Rows with their classes
[  0   9   0  -9  -5  27  11 -10  13  13   9  -6   1  -6  -4  -7  15 -12
  -2   9   0  -1 -28   1   2   5  -2   5  -2   3   3   0  -9  -3  -3   4
   1 -12  -8   2 -11   2   3   4  -2  -1   4   5 -11  -7  -3   0  -1   1
 -12   0] : T
[ 1 -1 -1 -7  3 16  4  3  2  3  1  0 -2 -5  0  1 14 -3  2  3  1  2 -1 -2
 -2  4 -1  0 -1 -4  0 -1 -2 -5 -5 -1  2 -7 -2 -2 -5  1  2 -7  1  3 -2 -4
 -2  1 -1 -1 -1  0  2  3] : B
[  0  22   1  25  -4 -28  -5   2   9  -4   4   7   0   2   7   9 -14  -5
  -5  12   0   3   6  -2   4 -16  15  -6   1   3  -5  -8   7  10   4   7
  -1  14   4  -3   8 -27  -4  -4   3  -6  -6   5   4  -5   1  -3   1   0
   4   4] : G
[  1  16  -1  19  -9   0   5   1   6   7   7   2   4 -15 -14  15  33  -8
  -5  21  -8   2  -3  -2   3  -8   4   9   3   8 -12  -5  -2  -1   1  10
  -4   6   5  -1   5 -25   3  10  -1  -2  -5  13  -9   3   0   0   0  -1
   9   2] : Z
[  7   3  -2 -13  17  37  13  13   4  15  10   0   1 -31  -5  17  69  -5
   5  17  -6   3   7  -8   2  11  -1   9   0  -5  -6  -3  -3 -17 -18   8
   3  -8   0  -1  -8 -13   9  21   1   2  -8  -2 -15  16   1  -4   3   1
   8 -11] : Q
[  2  20  -3   6 -11  56  24 -10  22  26  19  -1   5 -30 -31  17  69 -20
  -5  44 -10   0 -25  -6   5   1  -3  21   2  12 -14  -4 -17 -14  -6  18
  -3 -13  -3   0  -6 -31  12  24  -3   0  -5  19 -31   0  -3   1  -3  -1
   8  -2] : T
[  0  31  -2  11 -13 -17  -3 -11  13   5  12  -6  -1   2  18  -8 -11 -11
  -9  -3   1   1 -26   0   2  -8   6  -3  -2   4   4  -5   1   9   2   8
   0   6  -1   0  -3  -8  -6 -11   1  -9   2   9   1  -7  -2  -4   2   0
 -25   5] : B
[  3   3  -2  -5   5  34  13   4   4  13   7   0   2 -25 -14  14  61  -8
   1  21  -6   1  -1  -5   2   6  -3  12   1   2  -7  -1  -8 -13  -9   9
   0  -9   0   2  -4 -14   6  20  -2   3  -6   4 -17  10   0   0  -1  -1
  10  -5] : Q
[  0  10   0   0   0  17   7  -5  17   6   8  -1   4   3   2  -3  -9 -10
  -1  13   2  -1 -17  -1   2  -2   4  -2  -4   3   3  -5  -4   2  -2   1
   1  -7  -6  -1  -1  -8   1  -2   1  -2   0   5  -7 -10  -4  -2  -2   0
  -2   1] : T
[  5  20   0  12  -3  -4   3   4   4   9  10   1   1 -23  -5  17  52  -7
  -3  13  -8   4   3  -6   1  -5   5   8   4   3 -10  -5   0  -6  -5  14
   0   8   7  -2   3 -24   4  10   2  -5  -6   7  -6   9   1  -3   1   0
   1  -2] : Z
[  2 -19  -2 -14  13  48  13  11  -5  10  -1   4   4 -26 -27  21  65   1
   9  23  -7  -2  17  -6   0  14  -7  13  -7  -1 -10   0  -8 -19  -9   2
   2 -12   0   0  -3  -8  13  26  -3   9  -9  -1 -15  15   1   2  -3   0
  27  -8] : M
[  1  12   0  12   4 -12  -2   6   9  -1   5   6   0   1   8   7  -2  -6
   0  10   1   1   6  -4   1  -7  12  -6   2  -1  -2  -7   5   6  -3   4
   1   6   3  -2   1 -16  -1  -4   4  -3  -7   3   2  -3   0  -4   2  -1
   6   1] : B
[ -1 -28   0 -22  11  -4  -8   6 -19 -10 -14  -3  -3  14   9 -14 -26  15
   8 -28   6   0  11   4  -5  11  -9  -7  -2  -9  10   8   3  -1   0 -15
   2  -2   0   1  -3  33  -3  -6   0   7   6 -15  12   4   2   3   3   3
  -2  -3] : M
[  1  20  -2  21 -10 -13   0  -4   8   1   6   2   0  -5  -5   9   4  -7
  -7  13  -4   1  -3   1   2 -11   7   4   2   7  -8  -5   1   5   5  10
  -2  10   4  -1   6 -22  -1   0   0  -5  -2  10  -3  -2   0  -1   1  -1
   3   3] : G
[  4  34  -1  -1  -2  18  10  -3  23  19  20  -7  -1 -17  12  -3  41 -19
  -5  11   0   2 -29  -4   3   4   5   1  -2   1   2  -9  -3  -4  -8  13
   4  -3  -6   3 -11 -16   1  -3   3  -7   2   7 -11  -4  -2  -6   1   0
 -22  -1] : B
[  2  22  -1   4  -7  21  12  -8  17  15  14  -3   1 -16  -5   4  34 -14
  -4  18  -4   2 -21  -3   2  -1   5   7   0   4  -4  -4  -6  -5  -5  11
  -1  -5  -2   0  -6 -16   4   9   1  -2  -2   9 -13  -2  -1  -3  -1   0
  -8   1] : T
[ 4 16  0 -2 10 -4  0  7 10  4  8 -1 -3 -7 17  1 21 -5  1  2  5  7 -1 -5
  3  0  7 -6 -3 -4  2 -6  5 -1 -8  4  6  2  0  0 -5 -9  0 -5  4 -5 -5 -5
  3  1  0 -5  3  1 -9 -3] : M
[  7  -2  -3  -6  12  43  11  14  -2  17   9   3   3 -44 -21  30  69  -4
   7  28 -11   3  17  -9   3  11  -3  18   2   0 -14  -3  -5 -24 -18  12
  -1  -6   4  -1  -3 -22  13  31   0   5 -13   4 -21  24   1  -1   0   0
  20  -9] : M
[  3   6  -1 -10  24  38  11  16  17   9  10   5   0 -14   3  11  39 -10
   7  27   4   0   8  -9   5   5  10  -2  -4  -5  -1 -10   1 -11 -17   1
   5  -8  -5   0 -11 -19   7   8   4   4 -14  -4 -11   0  -1  -5   0   1
  17  -6] : Q
[  1  16  -2  19 -14  -4   4  -6   4   7   7   0   2 -16 -15  15  30  -7
  -7  17  -9   3  -4  -1   3  -4   0  11   6   9 -12  -3  -2  -1   3  13
  -4   6   4  -1   5 -23   1   9  -1  -5  -2  13  -9   5   0   0   0   2
   4   1] : G
[  3  30   0  15 -16  -8   3 -10  11  12  14  -5   2 -14  -2   4  31 -11
  -8   7  -7   5 -20  -1   2 -12   2   7   3   8  -5  -4  -4   2   1  16
  -3   6   1  -1   0 -17   1   3   0  -9   2  15  -7   0   0  -2   1   0
 -16   2] : G
[  4  -7   0 -17   7  -3  -4   6 -14   2  -1  -6  -2 -11   8  -2  32   8
   3 -22   0   3   6  -1  -4  10  -9   0   0  -9   5   4   3  -8  -9   0
   2   2   3   1  -4  18   1   5  -2   1   3  -9   5  15   3   0   2   1
 -14  -5] : M
[  2  16   0   7  -5 -33  -9   2  -3  -4   4  -4  -2  -1  15  -2   2   1
  -3 -14  -1   4   0   0   0  -6   2  -3   2  -1   2  -1   7   4   1   5
   0  12   4  -1   5  -1  -4  -8   1  -7   0  -1  10   4   2  -2   3   1
 -16   1] : Z
[  1  18   0   4  -2   1   1  -4  16   3   8  -1   0   5  10  -6 -14  -9
  -3   8   5   0 -16   0   3  -5   7  -5  -3   2   3  -6   0   5  -3   3
   2  -2  -5   0  -5  -9  -3  -8   1  -4  -2   3   3 -11  -1  -1   0   0
 -10   1] : T
[  3 -12  -1 -10   5  21   7   4  -9   7  -3   0   1 -19 -16  10  48   3
   4   5  -6   2   8  -1  -1   8  -7  11   2   0  -6   3  -5 -12  -6   3
  -2  -5   0  -1  -1   0   8  18  -2   6  -2  -1  -8  16   1   2  -1  -1
   8  -6] : M
[  1  21   1   4  -3   6   4  -5  16   8  11  -2   2  -2   9  -5   1 -13
  -5   9   2   0 -21  -2   4  -4   5  -2  -4   2   3  -5  -2   2  -2   7
   2 -12  -5  -1  -5 -12  -3  -5   1  -5   0   6  -5 -10  -2  -3  -2   0
 -12   2] : T
[ 1 -6  0 -6 13 21  5  8  8  4  3  4  1 -3  0  6 15 -4  5 15  3 -1  5 -5
  1  4  5 -3 -2 -3 -1 -5  0 -6 -8 -1  4 -9 -4 -2 -4 -8  4  5  3  2 -8 -3
 -6 -1 -1 -2 -1  0 13 -3] : Q
[  0  25  -1  -2  -3 -11  -3  -8  19   3  10  -6  -3  12  27 -21 -27 -10
  -6 -12   8   0 -27   1   3  -5   6 -12  -5  -2  12  -3   3   8  -1   0
   4   1  -7   1  -9   4  -7 -17   4 -10   5   1   6 -15  -1  -6   2   0
 -30   4] : T
[ -1  14   1  25 -10  -7   0  -6   8   2   5   4   3  -5 -13  13   2  -7
  -5  24  -6   1   0   0   3 -12   8   4   3   7 -11  -5  -1   4   6   8
  -2   5   3  -3   8 -25   2   2  -2  -5  -5  12  -6  -3  -1   1  -1  -1
  13   5] : G
[  4   2  -1  -7   5  19   7   0   1  11   5  -3   1 -15  -5   5  38  -3
   4   5  -4   1  -5  -2   0   5  -5   8   0  -1  -2   0  -4  -7  -5   8
  -1  -4   0   1  -8   4   5  10  -2   1   1   3  -6   6   0   0  -1   1
  -3  -3] : M
[  2  14   0  -5   5  10   4   2  10   8  10  -2  -1  -7  11  -3  16  -8
  -1   4   2   0 -10  -2   3   2   4  -2  -4  -1   4  -4  -1  -3  -7   5
   3  -4  -4   0  -7  -5   3  -1   3  -4  -4  -2  -4  -2  -1  -4   0  -2
  -9  -2] : T
[  1  10   0  14  -1 -10  -1   2   5  -2   3   4   1  -5  -1  11   9  -3
  -2  13  -2   0   7  -3   3  -7   7   0  -2   3  -6  -3   2   2   1   9
  -1   6   1  -2   6 -20   1   1   1  -3  -8   4  -3   1   0  -1   0   0
  10   2] : G

Rows, each with its class
[ 25   5  12  -5   0  16 -12 -10  -2 -16  -3  13 -10   8  -9  -3  -8   7
  -5 -11 -10  -7  31  -5  -3 -32  -4  16   0  19  -9   8   2  -8   0 -64
   9  -8  14  -1  -2  12  -7   5   2   2   4   1  14 -22  31   3  21  15
   1 -16] : L
[  5 -15  -3  -1   0  -4  -3   3  -2  -3   5  16   3   0  -5   1   8  -6
  -9  -4  -9  -2 -32   4  -2  -8   5   1  -7  11  -9   3   0   0   7 -18
  10  10  22  10  -4  -9   2  -3  -5  -8   1  16   5  -5  14  -1 -11  27
   0 -11] : W
[  2  -6  -3  -6  -1   8  -9   5   3  -1  -4   7  -3  -7  -2   4   3  -2
  -4  14 -12  -4 -30   2  -4   0   4 -12  -5  14 -26   1   1   4   8  12
   6   3   3   2  -4 -15  -4   0  -2  -4   0   4   3  13  -2  -3   0   0
   1  39] : W
[ 12  -7   5  -4  -3  -1  -1  -5  -1  -3  -5 -11  -8  -2 -12  -2   6   1
   0   7  -8   8  16   0  -5  -6  -3  27   2   4  -4  12   0  -4   1 -64
 -11  -5  15   4   4  10   1  -2   6  16  -3   0   7  -8   3  -1   4   5
  -1 -43] : L
[  7   1   9   5  -1  -1  -7   3   0  -9  -2   9  -5   2  -2  -3  -5   2
  -7  14 -17  -1   0  -1  -6  10  -5  46   7   8  -1  13   0   2  -3   5
   4   2   1   3  -1  13  -4   3   1   3  -5  -5  14  -1  14  -1  13  12
  -1  -4] : D
